(in the rows, 128 means zero)
Each row is followed by its group and then its class within the group.
[153 150 154 149 134 108 111 122 101 150 148  97 129  90 126 135  91 113
 160 134 126 130 109 131 132 127 109 126 130 130 129 125  99 121 128 124
 123 116 117 137 137 121 134 111 132 124 122 117 112 118 110 133 142 110
 126 187 130 130 129 150 130 115 130  85 143] : E (98)
[149 137 196  98  99 114 149 132 140 145 135  90 127 114 124 183  78 135
 123 141 122 141 112 127 121 128  97 126 128 117  98 138  99 121 102 125
 130 144 106 167 144 129 140 132 129 134 105 129 113 126 123 129 135 154
 117 120 122 122 129 164 180 137 134 111 150] : N (75)
[165 141 152  51 103 134  88 165 125 161 165 119 128 128 169  70 149 138
 134 132  88 124 127 117 137 135 135 123 112 138 104 134 127 147  75 145
 146 139 122 111  93 132 113 132 144 135  77 112 120 103 108 136 127 144
 149 122  95 124  78 122 143 144 131 189 156] : A (96)
[142 135  86  98 130 127  90 141 102 126 152 138 128  91 117  65 122  99
 152 136 119 122 124 122 135 131 140 127 143 130 104 115 127 111 139 144
 143 124 144 141 123 142 121 135 100 124 142 126 123 128 118 130 116 148
 126 159 116 142 113 141 112 114 126 138 133] : A (109)
[120 129 139  48 112 149 135 145 149 153 140 120 180 154 159 133 120 122
 117 125 144 138 133 129 154 136 103 130 159 123 123 123 121 139  96 161
 113 120 128  96 125 119 129 129 123 134  90 119 146 169 131 126 121 158
 125 132 139 122 140 125 186 164 131 183 142] : N (104)
[139 126 112  99 126 121  86 137 125 124 143 113 116 124 139  51 137 136
 121 131 114 109 105 118 131 133 159 123 106 114 112 117 127 116 118 150
 135 128 143 126 112 139 122 131 140 137 122 122 182 121 124 122 120 129
 131 132 136 145 108 124 118 126 134 125 140] : A (96)
[142 135 150 101 122 104  97 144 152 171 144 109 126 108 159 115 168 146
 142 133 122 123 115 132 140 131 129 123 121 131 116 134 133 134 111 142
 124 145 121 121 127 124 126 118 141 130  95 119 127 102 139 128 132 120
 140 150 125 133 105  99 138 128 121 120 142] : E (98)
[143 133 153 121 123 123 110 130 128 148 132 120 130 114 151 112 127 162
 144 145 126 114 140 139 129 121 114 127 190 117 130 123 117 128 129 133
 127 146 121 136 143 128 130 125 124 140 114 123 130 113 133 131 121 124
 147 162 126 129 102 127 133 117 131 113 128] : E (98)
[164 118 170 111 130 129  92 124 119 177 119 114 134 108 152 125 121 126
 168 139 129 122 112 116 125 130 121 130 114 134 107 128 122 124 132 130
 121 144 118  92 129 126 120 122 110 124 110 129 129 122 131 131 131 106
 121 157 130 136 148 137 135 119 128  95 117] : E (84)
[163 126 132 103 114 121  69 149 101 146 152 115 138  86 135 100 127 120
 144 136 117 132 113 120 112 130 133 127 137 143 118 114  99 122 130 156
 162 116 121 140 149 153 145 127 160 130 120 124 106 123  86 128 115 132
 146 173 111 130 123 143 101 125 121 127 126] : A (86)
[126 135 106 116 132 116  82 155 104 136 138 119 149 112 118 115 179 121
 124 128 119 126 127 132 135 133 148 130 147 135 124 122 150 136 126 147
 125 131 121 157 117 135 125 133 145 122 116 119 140 108 111 159 120 138
 141 146 103 120  94 120 113 122 128 124 130] : A (109)
[137 123 151 146 113 121 140 130 113 108 135 101 136 117 113 196  97 115
 112 135 138 135 177 122 124 133  90 145 178 119 135 119 108 132 116 123
 115 112 125 242 144 122 137 120 126 123 150 139 121 143 119 116 139 127
 132 125 139 124 144 152 136 135 127 112 132] : N (97)
[138 165 173  27  95 126 128 150 137 195 155 109 129 136 177 158 136 133
 151 132 145 121 126 127 135 134  99 138 170 136 128 111 108 134 100  94
 116 121 132  88 134 122 137 144 116 135  72 110 123 161 149 137 127 136
 178 165 154 117 138 110 173 173 127 179 134] : N (97)
[177 139 178  89 136 110  91 132 106 196 127 100 138  74 136 103 133 123
 177 136 125 128 109 130 130 135 113 123 120 117 109 135 104 111 136 141
 146 135 108 139 148 126 128 125 127 135  98 116 118 111 135 131 118 104
 114 163 121 134 141 157 139 119 111  77 145] : E (84)
[147 128 143 118 143 110  92 123 105 165 118 111 132 105 122 126 148 110
 139 125 134 117 129 119 140 125 127 128 142 133 136 126 122 129 139 136
 141 103 126 134 146 110 122 133 108 122 115 122 141 133 125 130 136 108
 106 161 138 116 147 133 130 121 130 101 118] : E (84)
[144 145 123 113 116 124  80 145  78 126 150 114 131  97 120  69 134 111
 112 129  99 160 119 127 126 163 128 127 117 148 104 116 105 112 125 161
 138 120 129 153 119 148 130 127 159 138 138 116 119 104 102 116 112 136
 147 150 103 130  97 150 110 117 133 154 157] : A (86)
[174 142 151  78 106 133  59 131 127 171 166 128 135 114 176  26 151 128
 136 136 104 127 103 111 138 140 131 130  99 142 102 131 126 137 117 161
 128 141 119 117 107 138 130 134 156 128 117 111 118 116 112 120 123 128
 132 135 110 125 102 133 130 126 133 179 152] : A (96)
[122 133 150  81 116 119 155 128 126 141 148 111 125 110 183 165  75 153
 140 140 137 137 123 117 139 138 109 139 136 126 123 119  89 120 109 114
 143 127 113 123 140 126 124 123 107 136 110 124 106 160 130 128 134 145
 133 142 125 111 141 136 172 144 134 143 149] : N (75)
[171 132 126  83 117 115  58 143  98 170 150 131 135  82 149  95 148 109
 146 129 108 133 127 127 130 139 120 129 116 127 103 125 125 120 119 156
 138 117 134 125 131 127 125 133 152 126 102 123 126 129 117 134 123 126
 136 169 108 137 109 129  96 133 138 138 134] : A (109)
[147 129 185 112 110 113  98 138 103 150 147 124 145 112 125 122 146 135
 106 144 120 117 115 129 133 134 133 127  94 137 125 129 130 125 116 144
 137 140 111 121 138 138 127 134 142 127 102 132 141 104 130 128 138 114
 131 123 128 120 120 129 116 134 131 119 150] : E (95)
[136 118 141 144 149 115 132 127 119 126 127 135 128 111 108 157 181 128
  89 134 132 121 135 122 120 112 127 128 137 134 154 132 139 127 124 126
 135 108 119 153 134 115 129 133 127  97 124 134 138 110 139 129 131 118
 124 151 137 122 135 124 107 151 113  74 101] : F (77)
[122 116 150  83 121 120 141 150 133 160 149 108 128 125 110 158 114 147
 149 131 142 137 137 130 136 131 120 116 177 132 133 121 115 132 117 136
 128 111 129 134 134 143 130 129 116 129 104 111 120 148 135 127 129 150
 130 152 145 120 131 124 153 143 114 151 148] : N (97)
[140 136 160  46 113 127 129 158 119 170 146 145 110 123 102 131 133 145
 159 126 140 118 146 127 196 116 146 121  74 134 133 102 124 119 124 162
 145 112 140  21 134 137 132 138  85 137 100 117 153 155 139 158 151 137
 125 174 103 103 140 124 159 161 119 160 148] : E (95)
[141 121 141 109 118 122  92 121 117 147 126 133 134 121 133  95 163 129
 132 132 113 131 122 126 123 128 146 130 122 137 114 125 134 142 138 150
 131 114 131 128 120 127 128 131 151 123 114 123 125 119 124  90 125 132
 140 134 131 119 120 127 113 131 122 133 131] : A (109)
[147 138 162 147 143 111 103 129 111 148 148 148 130  79 124 106  89 147
 163 141 119 142  84 131 113 137 120 119 137 133 124 117  91 107 126 106
 124 128 122 185 126 146 129 121 141 118 118 111  92 104 122 128 123 128
 130 160 111 120 102 123 130 113 137  93 144] : A (96)
[137 125 128 108 127 140  94 133 107 141 154 124 123 115 135 110 123 133
 161 130 119 143 132 127 112 141 127 139 166 130 115 117 110 126 152 139
 140 109 132 132 120 133 126 124 152 132 127 125  87 118 115 131 127 126
 133 165 106 121 115 131 103 120 129 116 116] : A (109)
[124 128 120  73  99 108 128 149 127 123 151 118 121 139 120 164 138 113
  76 139 132 144 141 130 154 135 116 126 169 135  80 114 127 134  97 140
 132 108 142 143 138 109 139 134 128 126 133 135 143 159 126 128 117 166
 134 133 129 104 130 150 179 156 140 168 149] : N (97)
[165 148 153  69 128 125 111 154 132 178 104 121 139 128 141 168 252 110
 152 107 136 117 138 147 126 135 101 133 138 123 111 142 144 130 129 143
 136 134 126 112 153 107 126 130 119 123  87 126 152 116 150 137 130 123
 115 130 140 132 140 137 137 148 119  87  94] : F (102)
[139 139 172 127 133 111  73 134 127 161 146 125 126 113 120 103 160 125
  98 131 121 127 119 137 124 133 149 140 122 141 132 126 252 137 118 135
 118 137 109 173 114 140 121 126 135 120 115 118 137 108 136 133 152 116
 139 134 138 143 112 135 100 139 117 108 147] : E (98)
[148 156 185  21  82  98 103 154 134 177 145  99 132 131 157 152 160 136
  96 135 131 125 136 134 152 144  92 130 119 139 109 134 137 135 104 146
 141 134 109 124 139 131 135 125 134 118  80 124 133 129 135 103 125 156
 136 120 124 121 124 132 169 154 130 158 137] : N (75)
[149 126 162  98 134 123 103 136 114 165 141 105 141  99 132 120 110 136
 161 145 110 121 107 124 139 142 119 120 114 110 130 119 108 110 129 136
 180 123 116  99 147 134 117 122 117 131 100 110 120 128 126 131 134 128
 124 167 130 117 133 142 136 130 123 115 141] : E (95)
[150 119 149 100 126 143 121 125 103 165 106 115 136 116 142 123 145 101
 137 111 133 121 122 135 136 135 102 105 131 139 116 140 128 115 139 138
 125 138 134 109 147 116 127 129 108 123 120 130 159 117 130 105 133 116
 116 133 131 125 139 137 142 129 113 105 111] : F (102)
[133 133 131  91 113 127  88 137 102 143 110 126 131 116 133  79 113 125
 128 136 143 130 120 121 142 139 137 122 118 134 115 119 123 121 114 165
 117 124 133 109 123 132 132 129 142 137 119 119 119 144 116 133 120 136
 131 176 123 121 115 124 124 139 140 167 153] : A (109)
[159 142 189 163  97 124  44  99 101 158 172  95 147  94 170 113 140 120
 124 154  92 133  97 140  45 147 103 134 116 126 103 143 115 125 110 120
 138 140  97 213 129 128 140 138 207 124 129 126  54  75  88 106 119 124
 154 127 128 111  91 155  70 100 134  79 121] : A (109)
[157 125 126 118 145 125 131 129 136 173 111 113 122 109 130 109 179 218
 137 117 100 114 126 118 139 135 126 121 103 120 115 120 118 128 147 137
 128 134 115 139 127 155 131 111 129 127 130 127 125 102 111 132 138 120
 126 133 102 136 125 152 133 110 110  96 131] : E (98)
[133 125 113 101 124 119  94 143 106 140 155 121 120  55 125  77 130 132
 133 140 120 129 141 116 143 117 153 141 136 137 127 116 128 127 116 145
 143 125 138 132 114 137 126 134 126 134 115 117 135 123 121 141 113 132
 143 157 108 120  89 112 112 119 126 163 147] : A (96)
[139 127 139  43 114 114 145 120 179 140 147 121 126 118 134 174 103 149
 127 129 136 136 131 126 144 138 110 122 140 124 114 143  77 140 106  83
 128 125 125 116 140 106 134 136 113 131 104 135 134 142 139 134 133 156
 128 129 125 110 124 102 176 150 135 159 142] : N (75)
[135 123 162  83 100 122 146 155 138 120 164 101 136 109 141 181  98 135
  95 135 124 131 143 123 162 144 102 123 140 121 126 134 119 117 106 125
 137 121 111 137 136 112 133 128 130 129 114 137 124 143 125 141 136 153
 124 110 129 113 136 131 161 152 140 149 146] : N (75)
[125 137 157  80  89 123 135  99 138 119 127 123 138 155 124 139 123 134
  57 119 130 118 137 128 152 125 116 128 121 123 119 142 135 144  93 141
 107 133 125 134 145 116 128 127 146 105 108 134 149 145 129 129 130 153
 136 105 133 109 122 120 168 151 132 196 158] : N (104)
[147 129 141  94 128 119 129 173 131 145 106 111 134 109 123 145 133 146
 137 118 131 130 125 125 142 136 110 130 105 129 102 127 114  92 125 145
 139 128 129 116 147 117 133 137 116 147 126 140 132 128 136 123 134 117
 115 137 116 124 144 147 127 118 156 110 125] : F (77)
[121 125 140 112 127 119 145 134 126 120 140 110 133 119 114 141  93 127
  87 140 138 125 136 124 149 128 119 109 140 128 108 130 114 119 110 124
 125 115 125 131 146 126 141 126 115 128 113 124 113 151 129 121 135 129
 125 136 143 124 137 135 158 116 127 214 159] : N (104)
[161 133 162  58 111 115 111 150 120 189 108 119 136 106 131 161 133 104
 170 134 136 117 125 151 144 124 109 122 127 130 114 127 109 106 122 144
 140 121 120  93 158 119 152 117 110 128 100 136 133 130 135 126 135 125
 108 148 140 127 150 144 136 147 121 100 125] : F (77)

Each row is followed by its group and then its class within the group.
[111 127 131 107 126 127 123 131 142  97 130 123 141 181 120 139  98 109
 150 125 146 121 135 123 125 108 123 121 107 138 122 124 149 133 110 120
 124 143 122 125 117 133 146  93 118 154 122 146 142 133 115 125 109 121
  53 138 159  93 123 136 140 108 140 138 126] : Tl G
[154 111 126 166 137 129 134 129 123 119 128 119 101 105 117 125 160 137
 135 117 114 127 141 143 118 128 126 115 154 115 122 136 114 140 141 133
 134  88  78 142 150 142 122 162 150 115 133 113 126 123 107 115 138 152
 125 138 141 124 140 128 121 130 146 152 140] : dz S
[122 140 117 136 129 122 128 148 110  90 131 129 122 170 131 134 115 118
 141 126 146 121 130 113 123 142 115 121 116 127 137 105 148 131 113 123
 131 128 128 118 112 145 138 106 122 149 120 127 130 109 116 135 124 127
  62 131 122 124 132 117 145 132 135 132 126] : Tl H
[158  96 126 149 126 131 126 154 144 109 111 121 114  97 135 147 109 141
 102 126 142 125 117 137 131 113 131 111 128 128 113 136 124 133 135 135
 148  91 123 136 142 155 139 157 135 142 127 110 129  75 103 113 136 142
 125 138 123 136 139 128 137 122 130 144 137] : dz J
[118 148 126 114 129 122 132 134 126 118 128 133 129 169 114 142 108 118
 147 125 140 126 128 119 128 120 118 131 123 137 128 115 117 132 107 125
 134 160 132 118 118 149 133 109 115 148 124 146 135 133 130 131 114 122
  75 125 136 119 132 133 139 128 127 126 123] : Tl H
[ 92 161 121  93 132 136 130 117 138 127 133 140 136 177 128 131 105 114
 140 125 157 126 130 113 111 123 130 104 110 128 133 121 147 132 114 124
 122 165 127 126 119 127 147 101 124 148 132 146 128 155 126 107 117 118
  45 130 145 115 119 116 130 122 132 114 122] : Tl Y
